In the rows, 128 means zero.
Here are made-up elements, facts about them, and rows of numbers that follow some of those facts. Name the element behind each unnamed row.

Some facts about the elements:
j10 | Σ e | μ 46 | λ h
j102 | Ψ j96 | Σ a | μ 921 | λ g
j104 | Ψ j786 | Σ b | μ 921 | λ m
j109 | Ψ j854 | Σ a | μ 921 | λ i
j111 | Ψ j272 | Σ a | μ 921 | λ m
j117 | Ψ j653 | Σ e | μ 921 | λ k
j12 | Ψ j769 | Σ c | μ 46 | λ k
j120 | Ψ j896 | Σ f | μ 921 | λ k
j124 | Ψ j512 | Σ e | μ 698 | λ g
j126 | Ψ j518 | Σ c | μ 535 | λ g
j130 | Ψ j803 | Σ c | μ 46 | λ h
j132 | Ψ j206 | Σ e | μ 921 | λ g
j136 | Ψ j980 | Σ b | μ 921 | λ i
j139 | Ψ j294 | Σ f | μ 921 | λ m
j141 | Ψ j436 | Σ b | μ 921 | λ g
j142 | Ψ j297 | Σ d | μ 535 | λ g
j143 | Ψ j985 | Σ a | μ 46 | λ j
j145 | Ψ j52 | Σ c | μ 921 | λ l
j151 | Σ f | μ 46 | λ k
j152 | Ψ j38 | Σ e | μ 46 | λ g
j16 | Ψ j136 | Σ e | μ 698 | λ m
j168 | Ψ j689 | Σ c | μ 921 | λ l
j20 | Ψ j282 | Σ b | μ 921 | λ j
j200 | Ψ j426 | Σ d | μ 921 | λ i
j206 | Ψ j767 | Σ a | μ 698 | λ m
j212 | Σ c | μ 921 | λ i
j214 | Ψ j867 | Σ a | μ 535 | λ g
j222 | Σ c | μ 921 | λ g
j225 | Ψ j58 | Σ d | μ 921 | λ m
j230 | Ψ j214 | Σ c | μ 698 | λ m
j232 | Ψ j120 | Σ c | μ 921 | λ h
j233 | Ψ j418 | Σ b | μ 46 | λ h
j248 | Ψ j645 | Σ b | μ 698 | λ h
j252 | Ψ j151 | Σ c | μ 921 | λ l
j256 | Ψ j278 | Σ c | μ 921 | λ h
j257 | Ψ j12 | Σ d | μ 535 | λ i
j272 | Ψ j168 | Σ b | μ 921 | λ g
j278 | Ψ j35 | Σ a | μ 921 | λ k
j282 | Ψ j289 | Σ b | μ 46 | λ i
j289 | Ψ j849 | Σ d | μ 921 | λ h
j294 | Ψ j513 | Σ a | μ 535 | λ h
j297 | Ψ j126 | Σ b | μ 921 | λ i
j298 | Ψ j619 | Σ e | μ 921 | λ j
j3 | Ψ j667 | Σ a | μ 921 | λ l
j311 | Ψ j124 | Σ e | μ 921 | λ h
j316 | Ψ j33 | Σ a | μ 921 | λ k
j322 | Ψ j993 | Σ c | μ 921 | λ i
j33 | Ψ j143 | Σ a | μ 921 | λ l
j334 | Σ a | μ 535 | λ i
j336 | Σ a | μ 921 | λ k
j34 | Ψ j225 | Σ a | μ 921 | λ k
j345 | Ψ j93 | Σ e | μ 46 | λ g
j346 | Ψ j111 | Σ c | μ 46 | λ m
j349 | Ψ j34 | Σ a | μ 921 | λ m
j35 | Ψ j417 | Σ f | μ 698 | λ l
j363 | Ψ j936 | Σ e | μ 921 | λ j
j372 | Ψ j652 | Σ a | μ 46 | λ j
j373 | Ψ j3 | Σ b | μ 921 | λ g
j374 | Ψ j257 | Σ f | μ 921 | λ k
j38 | Ψ j785 | Σ a | μ 921 | λ j
j383 | Ψ j618 | Σ c | μ 921 | λ j
j396 | Ψ j248 | Σ c | μ 921 | λ g
j417 | Ψ j912 | Σ c | μ 698 | λ g
j418 | Ψ j649 | Σ d | μ 46 | λ h
j42 | Ψ j102 | Σ c | μ 921 | λ k
j426 | Ψ j49 | Σ d | μ 921 | λ g
j428 | Ψ j449 | Σ a | μ 921 | λ i
j432 | Ψ j638 | Σ a | μ 921 | λ g
j436 | Ψ j857 | Σ b | μ 921 | λ l
j449 | Ψ j145 | Σ e | μ 698 | λ g
j457 | Ψ j345 | Σ c | μ 921 | λ g
j49 | Ψ j572 | Σ d | μ 46 | λ m
j494 | Ψ j396 | Σ f | μ 921 | λ g
j507 | Ψ j349 | Σ b | μ 46 | λ h
j509 | Ψ j892 | Σ c | μ 698 | λ j
j512 | Ψ j383 | Σ b | μ 921 | λ g
j513 | Ψ j588 | Σ f | μ 46 | λ h
j516 | Ψ j748 | Σ a | μ 921 | λ h
j518 | Ψ j776 | Σ d | μ 921 | λ h
j52 | Ψ j42 | Σ e | μ 921 | λ i
j553 | Ψ j428 | Σ e | μ 698 | λ g
j572 | Ψ j792 | Σ f | μ 921 | λ h
j58 | Ψ j494 | Σ b | μ 921 | λ h
j580 | Ψ j230 | Σ c | μ 921 | λ g
j581 | Ψ j957 | Σ a | μ 698 | λ h
j586 | Ψ j939 | Σ d | μ 921 | λ j
j588 | Ψ j311 | Σ b | μ 535 | λ g
j589 | Ψ j298 | Σ e | μ 46 | λ j
j616 | Ψ j233 | Σ e | μ 698 | λ i
j618 | Ψ j901 | Σ a | μ 921 | λ l
j619 | Ψ j816 | Σ e | μ 698 | λ g
j629 | Ψ j888 | Σ a | μ 921 | λ k
j638 | Ψ j655 | Σ b | μ 921 | λ j
j645 | Ψ j152 | Σ e | μ 921 | λ g
j649 | Ψ j846 | Σ c | μ 698 | λ i
j652 | Ψ j374 | Σ e | μ 46 | λ i
j653 | Ψ j322 | Σ d | μ 921 | λ g
j655 | Ψ j346 | Σ a | μ 698 | λ k
j66 | Ψ j723 | Σ e | μ 921 | λ j
j667 | Σ a | μ 921 | λ j
j669 | Σ d | μ 921 | λ g
j689 | Ψ j104 | Σ d | μ 921 | λ k
j691 | Ψ j20 | Σ a | μ 535 | λ m
j707 | Ψ j109 | Σ d | μ 921 | λ h
j711 | Ψ j629 | Σ d | μ 921 | λ h
j723 | Ψ j142 | Σ e | μ 921 | λ i
j738 | Ψ j141 | Σ a | μ 921 | λ l
j748 | Ψ j139 | Σ e | μ 921 | λ k
j757 | Ψ j821 | Σ a | μ 535 | λ j
j767 | Ψ j130 | Σ d | μ 46 | λ g
j769 | Ψ j707 | Σ b | μ 46 | λ j
j776 | Ψ j973 | Σ b | μ 46 | λ h
j782 | Ψ j316 | Σ c | μ 698 | λ h
j785 | Σ a | μ 921 | λ h
j786 | Ψ j200 | Σ d | μ 698 | λ m
j787 | Σ e | μ 921 | λ i
j791 | Ψ j813 | Σ b | μ 921 | λ h
j792 | Ψ j372 | Σ a | μ 921 | λ k
j803 | Ψ j807 | Σ b | μ 535 | λ h
j807 | Ψ j862 | Σ a | μ 921 | λ j
j811 | Σ c | μ 698 | λ g
j813 | Ψ j581 | Σ a | μ 921 | λ i
j816 | Ψ j252 | Σ c | μ 921 | λ g
j820 | Σ a | μ 921 | λ h
j821 | Ψ j586 | Σ a | μ 921 | λ i
j846 | Ψ j757 | Σ a | μ 921 | λ l
j849 | Σ d | μ 921 | λ i
j854 | Ψ j10 | Σ a | μ 46 | λ m
j857 | Ψ j363 | Σ e | μ 921 | λ h
j86 | Ψ j738 | Σ d | μ 921 | λ h
j862 | Ψ j580 | Σ a | μ 46 | λ g
j867 | Σ d | μ 46 | λ i
j879 | Ψ j711 | Σ b | μ 535 | λ m
j888 | Ψ j373 | Σ c | μ 535 | λ g
j889 | Σ c | μ 921 | λ j
j892 | Ψ j16 | Σ d | μ 535 | λ i
j896 | Ψ j616 | Σ c | μ 921 | λ h
j901 | Ψ j132 | Σ b | μ 698 | λ m
j912 | Ψ j509 | Σ a | μ 46 | λ h
j924 | Ψ j955 | Σ d | μ 698 | λ h
j929 | Ψ j889 | Σ d | μ 921 | λ k
j93 | Ψ j516 | Σ a | μ 698 | λ l
j936 | Ψ j553 | Σ b | μ 698 | λ g
j939 | Σ a | μ 921 | λ g
j955 | Σ a | μ 698 | λ g
j957 | Ψ j432 | Σ d | μ 921 | λ h
j96 | Ψ j820 | Σ a | μ 921 | λ h
j973 | Ψ j589 | Σ f | μ 921 | λ g
j980 | Ψ j66 | Σ e | μ 698 | λ h
j985 | Ψ j879 | Σ b | μ 698 | λ k
j987 | Σ d | μ 698 | λ m
j993 | Ψ j212 | Σ b | μ 46 | λ g

Some elements and their rows:
j102: [ 99 164 115 103 126 194 124 125 124 126 131  97 153 147 124 140 177  96
 162 148 156 115 145  90 120 123]
j912: [181 130 112 126 154  97 161 101 155  86 130 141  80  91  96 115 138 143
 105 116 151 148 104 125 130 165]
j212: [129 134  78  70 124 126 111 155 138 134  90 101 129  96 120 129 190 137
 127 140 129 135 118 131 120 141]
j230: [172 108 114 118 124  80 130 119 129 128 106 100 143 106 109 130 123 109
 166 143 146 149 139 113 109 134]
j767: [168 160 139 140 156 110 165  77 145 133 139 137 117 181  98 104 129  84
 181 129 138 142 130 103 103 132]
j141: [ 88 161 106  87 165 191 134 150  85 160 128 107 134 168 133 124 142 127
 172 158 147  92 152 125  88 146]
j272: [118 158 107  59  99 152 141 162 127 147 118  89 125 165 138 155 182  79
 191 178 124  78 115 137  71 122]
j512: [107 153 120 105 154 136 102 146  85 157 117 106 154 189 139 122 167  81
 178 152 128 110 125 110 108 136]
j786: [139 106 113  96 108  87 167 125 148 131 135 118 120 104 142 107 114 104
 143 126 138  99 145 119  92 141]
j776: [177 140 122 110 184  79 173 134 110 114 124 144  58 104 100 115 115 154
 132 128 154 138 102 158 113 180]
j432: [ 93 164 101 102 116 179 140 124 141 114 127 113 144 162 140 137 182  75
 153 137 136  87 131 103 114 143]
j581: [148 124 111 112 127  88 147 137 145  78 143 123 125  99 119 113 141 123
 104 118 138 142 124 128 107 137]
j33: [ 89 161 111  84 128 165  99 128 126 121 126  95 153 145 126 155 162  89
 157 121 154 106 145 103 137 146]
j289: [110 151  77  58 144 118 123 155 125 118 114 105 102  91 128 109 186 138
 111 136 114 142 113 134 125 142]
j980: [162 131  93 152 153 124 172 142 124  46 133 133  98  92  95 119 142 118
 104 127 131 145 103 132 133 159]
j846: [ 97 162 114  87 122 163 109 130 131 122 120 100 155 149 124 152 166  90
 154 135 155 116 141 103 124 139]
j334: [ 88 134 154 120 179  94 133 134 192 117  90 100 159 117 110 142 183 236
 157 120 115 116 115 122 139 158]
j748: [108 127 108 118 113 143 107 140  97 107  95 114 149 143 132 126 185 107
 123 147 124 122 136  75 160 142]
j896: [123 142  80  64 139 114 100 152 128 130  94  93 122  87 129 137 187 144
 108 131 133 140 117 145 119 142]
j553: [116 134 140 126 154 176 156  95 124  99 174 121 150 141 125 148 108 106
 161 132 180 131 172  79 120 116]
j879: [ 91 132 172  99 187  95 142 142 159 159  95  81 151 129 125 143 153 241
 195 147 129  85 124 122 113 159]

Rows to name:
No name comes twice in this set of rows, the named rows included.
[145 135 158 131 141 127 145 132  86  79 151 111 128 149 110 188  93  78
 167 133 186 122 133 109 135 135]	j35
[176 156 147 128 146 129 180 105 125 132 133 151  90 177 101 120 114 104
 196 157 158 125 134 126  83 131]	j993
[120 150 160  88 179  55 136 163 173 118  77  94 134 142  87 128 206 230
 184 156  88 165  84 162 102 132]	j803
[185 116 148 125 111 110 155 107 106  75 127 145  96 133  98 164 117 119
 150 161 177 130 117  93 155 134]	j151
[114 128 112  77 102 154 116 163  71  99 110  94 138 137 136 165 164 121
 150 181 161 112 133  91 151 127]	j120
[157 121 113  92 163  91 162 158 109 105 132 120  97  87 113 125 114 144
 126 133 135 150 117 161  83 128]	j248
[107 141  90  91 167 131  95 142 103 104 111 120 148 118 143 113 183 139
  82 105 128 144 111 104 148 157]	j516
[136 133 139 113 145 156 173 118 107 144 163 107 125 142  98 144  89 124
 201 157 171 129 165 122  73 104]	j936

The same elements again, as new rows of numbers:
Some rows with their names:
j322: [115 119 142 138 135 130  83 126 136 119 146 115 144 149 114]
j912: [151 148 128 112 147 120  98 144 125 118 128 111  98  86 122]
j168: [133 130 145 151 132 135  77 117 133 131 147 129 140 141 125]
j553: [ 95 124  75 138 100 101 242 138 129 125  81  94 105 103 155]
j142: [188  90 168  99 135 112 152 128 113 107 142 173 178 127 196]
j248: [155 166  62 127 115 102 175 141 131 144  86  86  85  84  84]
j334: [196  86 137 113 149 113  80 122 120 128 160 144 176 102 140]
j589: [139 148 101 117 130 119 161 132 119 113 102 145 116 139 160]
j289: [104 126 150  97 130 139 114 139 133 162 154 167 109 129 138]
j786: [145 151  85 127  91 117 177 138 128 156  79 130  71  54 192]
j297: [138 145 143 128 140 122 113 130 132 112 141 129 147 193  99]
j813: [123 116 146 138 129 133  76 127 135 126 149 127 138 140 126]
j645: [ 99 116 148 130 117 130 175 123 130 131 147 145 138 182 133]
j987: [128 150  94 116  98 119 183 145 127 139  62 119  84  62 174]
j980: [157 172  87 108 105 101 178 154 131 124  86 110  78  95 137]
j738: [ 87 119 140 135 143 136 103 127 134 121 141 131 146 126 120]
j336: [ 99 119 143 147 127 138  89 121 133 109 127 128 155 150 149]
j139: [124 136 146 114 135 153 119 127 126 148 123 144 124 144  89]
j846: [ 96 122 150 137 134 139  95 125 133 123 139 131 143 134 119]
j93: [140 138  84 142  96 118 146 136 132 107  65  67 107  71 147]
j436: [ 95 127 117 139 144 127 144 121 130 133 138 137 150 167  86]

Which element is each row?
No name comes twice in this set of rows, the named rows included.
[123 143 160 138 140 145  71 120 127 147 146 152 120 110 107]	j111
[102 111 170 140 131 137 122 120 130 113 149 120 141 138 131]	j939
[162 131 101 107 131 133 133 134 122 147 121 107  93 116  97]	j513
[144 145 116 149 108 103 176 133 133  86  81  58 111  84 146]	j417
[ 89 125 145 116 125 143 126 131 128 147 121 172 129 135 161]	j586
[114 110 167 139 109 140 150 122 130 137 146 157 128 160 194]	j426
[113 115 160 137 131 136 155 125 128 124 142 129 142 167 136]	j494
[124 129 167 131 137 130 146 129 130 107 142 136 144 172 152]	j973
[123 133 140 128 128 155  77 119 126 124 123 120 138 134  83]	j383
[100 110 138 140 109 139 119 120 131 135 128 167 140 163 216]	j689
[111 117 171 148 124 134 110 115 130 122 156 121 137 138 136]	j432
[137 135  77 145 110 106 147 139 135 108  88  61 105  78 134]	j649
[114 138 140 135 146 142  97 121 128 126 138 141 138 123  93]	j889
[113 125 148 144 131 128 159 116 129 121 146 129 146 179  94]	j373
[149 119  95 157 127 116 102 114 125 104 110 102 133 123 172]	j12

